In the rows, 128 means zero.
Here are made-up elements, facts about them, and rows of numbers that follow some of those facts. Name the element behind each unnamed row.

Facts:
gezi: uses; siple: belongs to class
q112 gezi [q943]
q119 gezi [q979,q23,q712,q422,q753]
q137 gezi [q609,q359]
q140 gezi [q629,q916,q645]
q17 gezi [q48,q779]
q206 gezi [q354,q806,q613,q734,q154,q155]
q25 gezi [q521]
q271 gezi [q835,q171,q690,q235]
q288 gezi [q422]
q34 gezi [q979,q318,q537]
q394 gezi [q961]
q401 gezi [q604]
q433 gezi [q606,q779]
q469 gezi [q837]
q473 gezi [q637,q406,q645,q690,q537]
q517 gezi [q377]
q519 gezi [q940,q468,q821]
q591 gezi [q486,q779,q531]
q63 gezi [q382,q235]
q656 gezi [q335]
q669 gezi [q48,q237]
q67 gezi [q377]
q673 gezi [q759,q500,q679,q237]
q729 gezi [q251,q731]
q732 gezi [q606]
q757 gezi [q809,q531]
q764 gezi [q717,q358,q198]
q788 gezi [q502,q982]
q794 gezi [q171]
q795 gezi [q521,q963,q500]
q80 gezi [q431,q837,q643]
q811 gezi [q305]
q820 gezi [q679]
q838 gezi [q251,q759,q955]
q840 gezi [q747,q234,q382]
q844 gezi [q521]
q851 gezi [q164]
q871 gezi [q422,q643]
q89 gezi [q653,q377,q124,q835,q108,q234,q248]
q918 gezi [q961,q465,q861]
q99 gezi [q736,q832,q835,q108]
q996 gezi [q293,q147]
q998 gezi [q35,q631]
siple plubrur <- q108,q119,q124,q147,q160,q164,q17,q171,q23,q234,q237,q305,q354,q358,q359,q394,q406,q422,q465,q48,q486,q517,q519,q531,q591,q604,q613,q637,q645,q656,q673,q712,q731,q732,q736,q753,q795,q80,q806,q821,q840,q861,q871,q943,q955,q961,q979,q982,q998
siple roflesti <- q112,q154,q198,q248,q293,q318,q385,q401,q502,q521,q537,q629,q63,q67,q717,q734,q747,q759,q779,q811,q832,q918,q99,q996
siple stesa <- q137,q25,q271,q288,q34,q377,q382,q553,q609,q631,q643,q669,q679,q757,q835,q844,q851,q916,q940
siple skugrasko <- q140,q155,q473,q500,q653,q690,q729
siple skido <- q206,q35,q764,q794,q837,q85
siple mibagul <- q235,q335,q431,q433,q469,q809,q820
siple trefolin <- q251,q393,q468,q606,q788,q838,q89,q963

Named rows:
q251: [134 150 113 134 128 114 132 139 112 123 126  97 119 150 107 116 137 125
  98 107 132 158 134 144 103 111 160 137 133 114 127 125 132 132 120 120
 118 109 135 108 127 135 115 127 129]
q394: [126 112 122 130 127 133 132 133 121 118 134 139 159 124 118 129 146 151
 164 126 124 113 162 129 126 123 141 146 122 127 119 118 167 121 121 131
 164  99 123 147 152 144 118 120 133]
q809: [134 118 130 112 126 143 112 127 180 134 108 149 115 109 125 138 138 131
 102 123 118 131  98 130 172 124  96 112 127 124 134 144  49 133 122 123
 125 125 113 139 128 122 139 153 129]
q358: [131 142 129 121 133 127 123 131 133 133 127 127 137 139 106 117 150 144
 138 120 128 131 168 117 136 120 141 142 124 127 122 136 148 127 120 135
 157  94 126 133 150 138 125 120 132]
q537: [115 151 104 153 120 130  93 129  95 163 115 122  78 138 126 128 123 119
  96  99 146 135 188 111 157 138 156 119 134 137 124 138 109 141 148 159
 178 145 124 143 129 122 144 115 117]
q832: [126 134 143 159 128 105  94 154 102 127 128  97  96 132 149 114 124 106
 107 137 122 118 164 119 172 130 146 147 128 114 128 143 130 137 149 143
 148 106 104 153 117 129 148 133 121]
q502: [124 132 130 153 128 132 104 140 111 132 109 115 110 130 125 128 148 117
 132 116 124 131 170 133 142 125 156 145 129 116 121 137 112 132 144 146
 170 118 117 151 130 136 139 140 126]
q996: [116 100 126 178 122 130 114 139 118 112 115 123 124 112 158 139 132 122
 168 122 126 112 150 146 140 129 152 149 128 118 127 112 129 125 151 141
 181 134 121 166 129 140 135 138 129]
q293: [123 127 131 153 128 128 104 141 112 131 108 113 107 130 127 123 151 117
 131 117 125 130 172 135 146 122 158 145 129 114 121 136 113 130 150 143
 174 116 116 151 131 138 141 141 127]
q629: [116 137 112 156 117 129  92 138  91 154 117 125  92 125 131 133 132 122
 108 101 144 126 190 127 154 131 155 128 131 130 123 134 106 138 144 157
 176 128 126 148 130 129 135 125 125]
q734: [125 137 157 163 133 112 101 127 155 135 101 109 103 139 150 135 159  85
 156 130 146 121 217 126 126 132 151 139 133 119 136 128  97 130 178 139
 159 116 160 130 114 129 137 132 144]
q731: [129 159 125 135 134 111 135 140 130 125 134 115 126 148 100 128 141 145
 113 118 135 143 151 127 121 119 164 140 129 114 133 123 154 129 116 126
 124 108 131 117 140 138 124 130 131]
q359: [130 148 128 123 134 124 123 132 135 133 129 124 135 142 115 122 145 140
 132 121 131 131 169 116 136 124 142 139 125 124 127 131 150 129 117 131
 147  99 130 129 148 136 129 117 131]
q25: [128 100 136  72 117 151 167 128 140 107 131 171 142 100  94 138 120 139
  99 157 113 137  32 166  86 125 106  89 131 127 138 119 104 114 124 116
  61 152 142  78 110 116 112 153 129]
q468: [134 126 116 115 126 139 121 126 111 132 121 115 139 134 128 110 148 123
 131 116 126 137 151 131 111 118 136 139 126 131 113 134 131 130 123 124
 153 101 127 133 136 136 115 120 128]
q85: [132  79 119  78 135 152 138  90  96 134 130 101 146 179 118  99  94 115
 148  97 127 102  71 156 108 141  76 115 133 142 125 154 134 147  95 103
 128 144 147 114 103 136  77 153 136]
q918: [114  83 125 165 117 142 115 146  99 107 116 134 138 104 140 139 144 132
 182 126 118 106 163 153 127 124 155 153 127 117 114 120 141 119 151 144
 200 119 115 172 137 145 128 142 129]

Which element is each row?
No name comes twice in this set of rows, the named rows included.
[128  84 135 162 117  91 135 142 106  86 161 102 146 114 213 120  90 117
 154 165 122  98 111 125 145 139 108 148 125 129 127  96 191 127 139 105
 110 115 115 158 111 132 128 106 123] -> q89
[128 134 148 159 130 102  95 159 104 118 132  91  96 131 149 110 123 103
 106 146 117 116 163 116 178 132 146 150 128 111 129 146 138 136 153 142
 145 104  99 155 113 127 152 136 121] -> q248
[126  49 118  84 129 161 147  93  88 116 135 114 165 165 126 111  97 123
 181 104 122  85  66 167 101 142  72 122 131 142 119 137 152 140  99 105
 144 147 145 127 108 143  70 151 138] -> q764
[123  76 137  75 106 146 144 130 117 117 155 185 140  80 153 134  86 134
  97 178 119 102  47 136 135 146  72  77 127 152 135 122 122 117 134 122
  57 149 133 105 101 106 121 118 123] -> q271
[128  99 116 145 122 123 138 123 115 114 130 122 153 121 162 132 127 130
 162 123 129 122 134 141 105 128 124 140 127 130 119 106 155 125 130 117
 145 123 135 143 133 137 114 111 131] -> q788
[123 163 105 126 121 120 104 127 101 162 138 138 105 138 110 126 129 145
  91 100 154 131 195  99 153 133 144 116 129 145 129 132 140 138 114 148
 145 111 137 124 144 125 126  95 127] -> q645
[128 133 127 166 126 144 156 127  60 126 133 124 163  72 128 157 105 107
 160 130 135 135  73 165  40 106 148 138 125 123 114 127 125 105 130 150
  81 196 110 110 102 128 126 123 128] -> q729
[119  90 112  74 110 164 158  98 143 132 131 193 139  93 133 137  95 141
 116 151 124 126  41 136  97 153  83  75 131 160 130 113 117 117 133 117
  85 192 147 100 117 100 122 120 115] -> q34
[136 179 125 150 135 139 145 137  57 142 125 104 138 100  84 145 117 103
 100 109 141 163  82 163  40  91 166 132 129 111 117 151  95 117 119 154
  56 185 110  82  98 126 129 133 128] -> q500
[126  67 117  87 127 143 136 100  72 127 148 104 141 168 138 102  72 117
 138 102 130  85  76 149 128 150  68 109 131 149 128 144 150 150 100 105
 117 147 143 120  95 135  79 138 133] -> q794

Now the same elements, written a new way:
Known rows:
q469: [127 114 129 108  83 103 120 112 178 165 113 130 105  90 145 127 109 112
 174 147 136  88 124 108 119 142 132 170 149 117 100]
q732: [155 144 133 119 132 127 159 140 119 203 122 125 111 128 128 153 176  57
 173 181 115  78 164  89 106 155 104 141 144 156 154]
q731: [127 135 153 126 121 139 111  84 119 147 140  99 117 150 132 115 159  93
 176 161 148  81 134 114 114 142 103 125 148 160 179]
q124: [ 97 130 150 160  76 147 168  84 140 176 142 121 150 144 147 122 129 108
 152 159 157  50 177  93  90 157 105  86 161 148 150]
q394: [147 139 154 110 108 165 150 106 150 189 120 113 111 126  92 131 125  84
 166 142 138 105 177 106 127 143  79 119 120 148 166]
q656: [143 130 154 111 104 151 146 109 149 187 120 119 110 129 111 131 130  87
 157 155 138  85 165  98 119 145  97 123 131 157 166]
q48: [134 143 136 134 141 132 137 116 102 170 149  99 124 140 149 143 190  65
 185 168 130  80 148 105 102 149 104 143 164 143 174]
q198: [ 95 132  92 152 151 158 116 138 136 139 149 126 157 126 120 143 117 151
 156 118 154  93 139  94 167 130 115 153 117 101 138]
q734: [ 94 129  85 130 174 135 118 146 124 154 152 114 133 120 131 154  99 176
 110 132 162  53 134  64 161 122 164 157 118 114 184]
q717: [ 95 132  94 154 148 157 117 140 133 137 149 125 156 125 117 145 120 148
 158 118 154  93 139  95 168 125 118 154 117 102 137]
q248: [ 62 134  86 191 117 136 141 125 131 139 148 153 184 141 144 134 113 169
 144 143 168  46 150  81 139 144 125 111 142 111 108]
q759: [ 88 143  87 164 176 118  72 117  96  99 150 123 146 158 136 123 165 149
 179 148 159  72  97 103 159 127 125 153 136 127 138]
q206: [ 98  90 226 117 170 105 176 131 128 195  71 126  66  97  44 124 126 150
  56 172 127  65 161  87 136 168 179 159 126 137 184]
q764: [ 93  95 233 144 148 125 172 121 132 176  74 133  93 104  42 115 144 124
 108 150 124 107 168 121 143 177 134 158 133 118 141]
q690: [ 72 182 114 122  86 177 163  58 179  85 149 151 158 106 136 187 133 108
 174 148 129  78 143 117  99 147 138  88 171 120 137]
q631: [ 48 133 163 124 152 139 166  72 159 112 125 142 144  98  96 190 148 153
 128 135 131 122 112 134 143 135 141 171 125  60 129]
q963: [112  90 111 154 153 146  90  64 113  82 141 113 144 148 113 179 186 145
 190 138 131  67 111  87 155 144 107 140 134 167 153]

Rows to name:
No name comes twice in this set of rows, the named rows included.
[127 135 157 125 110 182 147  98 142 172 153  84 129 126 117 132 128  86
 176 123 142 114 181 114 127 139  85 124 135 129 182] -> q961
[100 145  68 168 185 125 125 169  94 146 162 126 159 130 153 169 178 117
 177 147 134  79 135  86 144 136 127 175 148  98 128] -> q779
[111 150 122 127 120 118 133  99 147 161 138  92 115 105 128 136 118 130
 182 135 149 101 160 111 124 132 106 148 152  93 124] -> q335
[ 33 167 156 136 153 156 166  88 156  62 112 163 129  83  90 174 134 132
 129 136 121 119 124 131 140 147 175 127 160  77 113] -> q916
[ 80 151 139 119 175 100 184 113 137 147  92 178 124  94  91 213 188 112
 134 181 102 104 110 118 133 150 142 187 128  77  99] -> q757
[ 81 134  87 177 118 125 140 132 137 153 123 170 166 141 126 136 113 163
 139 155 162  44 143  76 146 146 117 116 125 128  97] -> q67
[113 120 159 122  80 177 132 119 161 123 140 114 120 100 157 115 118  62
 163 130 127  87 151 107 106 154 156 115 180 154 164] -> q979
[ 83 149  82 174 125 128 140 144 138 137 112 180 156 133 113 131 107 153
 140 159 153  45 145  74 149 151 127  98 131 136  92] -> q63
[101 150 115  69 125 153 154  61 174 151 159 112 127 108 129 216 130 142
 132 154 140  60 123  93 108 119 144 149 124 116 208] -> q155
[  5 142 159 168 121 135 189  60 153  94 132 159 171 105 124 178 142 165
 120 149 146  84 128 127 114 151 151 125 163  67 102] -> q835
[ 45 143 157 134 176 108 126  56 126  80 125 141 133 126 110 172 195 151
 147 164 134 107  72 146 135 133 144 177 142  79 126] -> q679
[138 139 134 132 137 138 161 135 108 189 152  99 129 124 153 163 181  56
 181 162 123  84 166  96  99 153 107 150 164 130 171] -> q531
[ 39  91 173 117 111 138 146  84 186  88 122 156 147  79 143 178 144 132
 127 128 125 117  74 140 129 141 182 199 147  65 116] -> q643
[ 87 143  85 174 116 120 145 138 142 155 106 187 156 138 112 131 110 158
 135 164 157  40 147  72 146 152 123  99 122 139  85] -> q99

The same elements again, as new rows of numbers:
Named rows:
q809: [ 98 154 195 140 152 123 151 121  98 126 124 150 144 171  99 136 152 158
 174 160 110 150 140 132 111  87 134 119]
q393: [158 179 119 119 192 134 139 100 125 153 109 118  93  51 109 137 115 113
 108  86 117 110 162 174 139 152 128  67]
q961: [113 126 131 132 117 142 122 147 119 138 144 108 131 126 154 125 129 129
 107 120 128 128  82 115 116 102 155 156]
q164: [122 122 121 129 110 142 121 142 126 136 145 112 129 132 151 127 126 131
 112 127 130 124  90 115 120 106 147 159]
q108: [115 101  79 163 112 102 135 137 136 128 159 107 156 138 143 137 125 129
 125 103 142 115  82  85 157 151 150 142]
q832: [122  73 105 137 135 135  92 166 138 168 150  39 139 159 149 100 114  89
 155  99 157 178 156  89 224 194  96  45]
q519: [119 114 108  94 108 137 110 139 134 109 124 155 112 128 155 131 137 142
 124 152 121 110 119 107 113 104 107 158]
q679: [153 185 146 146 116  91 164 110  99 119 138 175 147 139  81 166 121 143
 107 136 139  86 132 157  66 104 203 162]
q119: [146  96 115 101  76 144 120 111 172  82 105 161 122 122 144 120 154 116
 117 164 104 129 124 130  98 133  66 191]
q673: [160 117  98  95  84 124  95 140 117 126 139 156 110 158 136 161 124 132
 127 185 142  91 145 126 116 102 134 145]
q318: [149  79 147 129 115 170  95 146 156 154 135  40 137 149 141  79 125  63
 135 118 135 202 154 128 189 193  71  73]
q643: [136 176 167 146 126 113 181  84 137  90 111 176 154 105  93 132 141 133
  96 112 103 118 109 161  52 121 151 198]
q112: [127  83 140  88 133 164  73 168 131 159 128  69 108 150 159  95 125  92
 152 131 147 176 177 109 189 155  75  55]
q377: [111 163 110 173 139  68 184 106 120 102 134 170 166 121  93 156 127 156
 123  88 129  94 109 111 101 141 180 158]
q335: [ 94 139 178 145 133 106 146 118 113 113 116 159 153 170 102 110 120 160
 161 139 136 150 143 140 111 111 133 135]
q591: [128 130 129  85 132 157 116 135 119 129 134 142 101 132 147 173 180 141
 140 185  90 112 112  98 116  71 108 134]
q838: [193 171 103 101 167 122 122 101 114 147 108 146  84  77  99 157 107 115
 112 121 138  81 201 192 135 153 129  62]

Which element is each row?
No name comes twice in this set of rows, the named rows included.
[142 123 116 131  93 130 117 149 118 143 151 113 133 144 142 136 114 123
 108 140 143 114 104 127 122 108 166 150] -> q731
[129 105 122  94  93 147 117 123 151  97 112 153 116 125 149 124 148 126
 117 157 110 126 116 124 100 120  83 181] -> q80
[129  89 143 102 136 168  78 170 130 164 136  49 118 154 154  92 122  87
 144 123 146 181 165 108 189 157  90  54] -> q385
[149 126 118 132  90 127 112 149 113 147 153 115 137 150 138 142 113 120
 110 144 151 112 106 132 120 106 173 150] -> q955
[153 185 127 129 198 137 139 108 117 161 115 106 100  47 110 132 111 110
 104  75 120 115 147 174 136 150 140  67] -> q468
[121 175 139 126 137  96 170  99 115  86 114 199 136 113  97 152 138 156
 116 121 115  94 129 139  67 107 153 173] -> q553
[105 125 176 123 118 116 145 105 129  86  94 190 141 166 103 106 136 155
 162 159 119 150 164 149  96 119  91 152] -> q469
[184 186 122 140 175 129 134 109 111 175 128  99 108  70  95 145  96 103
  97  87 143 101 164 193 141 152 175  59] -> q251
[139 157 148 121 113 107 176  78 149  63  94 210 139 108  95 137 150 140
 107 132 100 109 138 159  48 126 110 204] -> q288
[106 131 194 145 120 116 152 108 126 104 107 163 156 162  98  99 129 148
 153 144 124 163 142 153  94 121 114 152] -> q431
[144 148 130 123 108  94 179  70 161  54  91 225 141 113  87 147 155 142
 115 142  97 107 147 149  56 144  97 205] -> q34
[115 160 108 167 138  69 185  94 130  95 130 176 162 120  90 155 132 154
 122  94 124  95 111 116  95 142 170 167] -> q382

Now the same elements, written a new way:
Some elements and their rows:
q788: [112 115  80 139 140 124 142 116 145 128 143 135 128 115 145 112 193 146
 150 120 115 128 120 112 111 108 131  35 159  38 139 135 140]
q604: [132 128 129 126 134 116 127 121 120 113 128 142 130 134 151 118 103 116
  88 138 123 120 111 126 170 148 144 174 143 113 132 108 108]
q147: [118 106 132 121 133 116 132 117 102 111 126 143 127 135 148 109  98 121
 101 134 120 121 118 112 144 140 139 169 164 111 154  99 110]
q673: [141 123 153 118 138 112 128  94 130 117 130 136 133 114 140  95 100 100
 105 117 127 125 131 115 156 120 141 169 133  79 130  83 138]
q759: [143 119 139 118 122 134 120 110 144 136 122 117 166 133 122 167 119 142
 172 118 146 134 148  95 114 119 115 104 114 175 151 116 140]
q119: [127 118 167 126 151 111 132 141 105 113 134 144 106 123 136  93 104 105
 123 129 102 126 124 130 165 132 139 163 140  87 123  94 119]
q99: [142  95 134 130 121 133 126 102 107 148 127 123  98 111 135 147 117 144
 188 130 132 136 148 119 119 120 122  85 118 193 157 145 152]
q85: [ 96 121 112 119 119 145 129 128 103 151 137 127 134 119 134 128 139 130
 124 118 131 134 130 149  69 126 121 112 166 135 111 135 133]
q637: [126 133 129 130 145 117 129 142 126 116 131 143 124 135 152 120 115 116
  94 145 110 120 108 128 175 146 139 185 144 138 145 111 109]
q753: [121 126 152 133 145 113 132 170 122 114 122 143 128 141 123 106 118 116
 103 145 100 114 122 113 155 130 136 185 124 118 137 115 114]
q832: [140 121 132 124 125 136 118 101 138 130 131 117 123 142  99 147 134 135
 179 135 132 141 135 117 129 135 114  96  81 170 140 124 139]
q732: [135 113 152 127 127 109 136 135 111 118 125 138 116 126 145  94 111 115
  82 135 112 115 130 121 145 111 150 171 125  93 144 117 131]
q48: [126 127 143 111 132 115 130 112 136 101 132 136 145 143 136 103 109 104
  82 129 122 125 119 110 152 127 141 175 125  84 142  74 118]
q335: [ 86 122 131 109 115 147 124 128  76 151 134 130 136 123 140 121 105 113
  89 125 130 130 124 157  68 141 126 174 177 151 109 122 122]
q656: [137 126 140 129 133 114 127 117 112 117 129 143 117 122 160 114  99 113
  94 135 122 119 116 131 169 139 146 170 148 106 125 117 115]
q377: [127 154  97 140 108 155 131 157 167 148 117 102 131 117  71 155 159 153
 140 124 153 135 139 153  72 120 102 104 112 188 128 187 137]
q431: [ 93 148 129 118 123 146 120 152  88 150 136 131 144 127 146 132 117 110
  86 127 125 128 117 176  95 146 128 176 163 163  77 136 112]

Which element is each row?
No name comes twice in this set of rows, the named rows included.
[135 144 116 149 114 150 136 166 148 161 121 103 101  93  92 143 152 150
 160 117 147 135 151 165  77 106 107  94 123 182 120 200 153] -> q271
[103 140 138 106 122 143 120 112 100 152 137 122 146 113 127 109 113  95
  94 113 132 135 132 164  80 126 124 174 150 123  84 107 139] -> q820
[102 129 154 115 108 138 130 149  76 158 130 124 123 111 140 105 117 110
  68 119 124 125 137 170  69 103 137 168 139 129  94 144 144] -> q433
[131 130  64 150 144 125 143 108 162 138 145 130 108  99 147 112 205 141
 138 132 113 130 110 133 138 112 134  48 139  69 127 156 151] -> q89

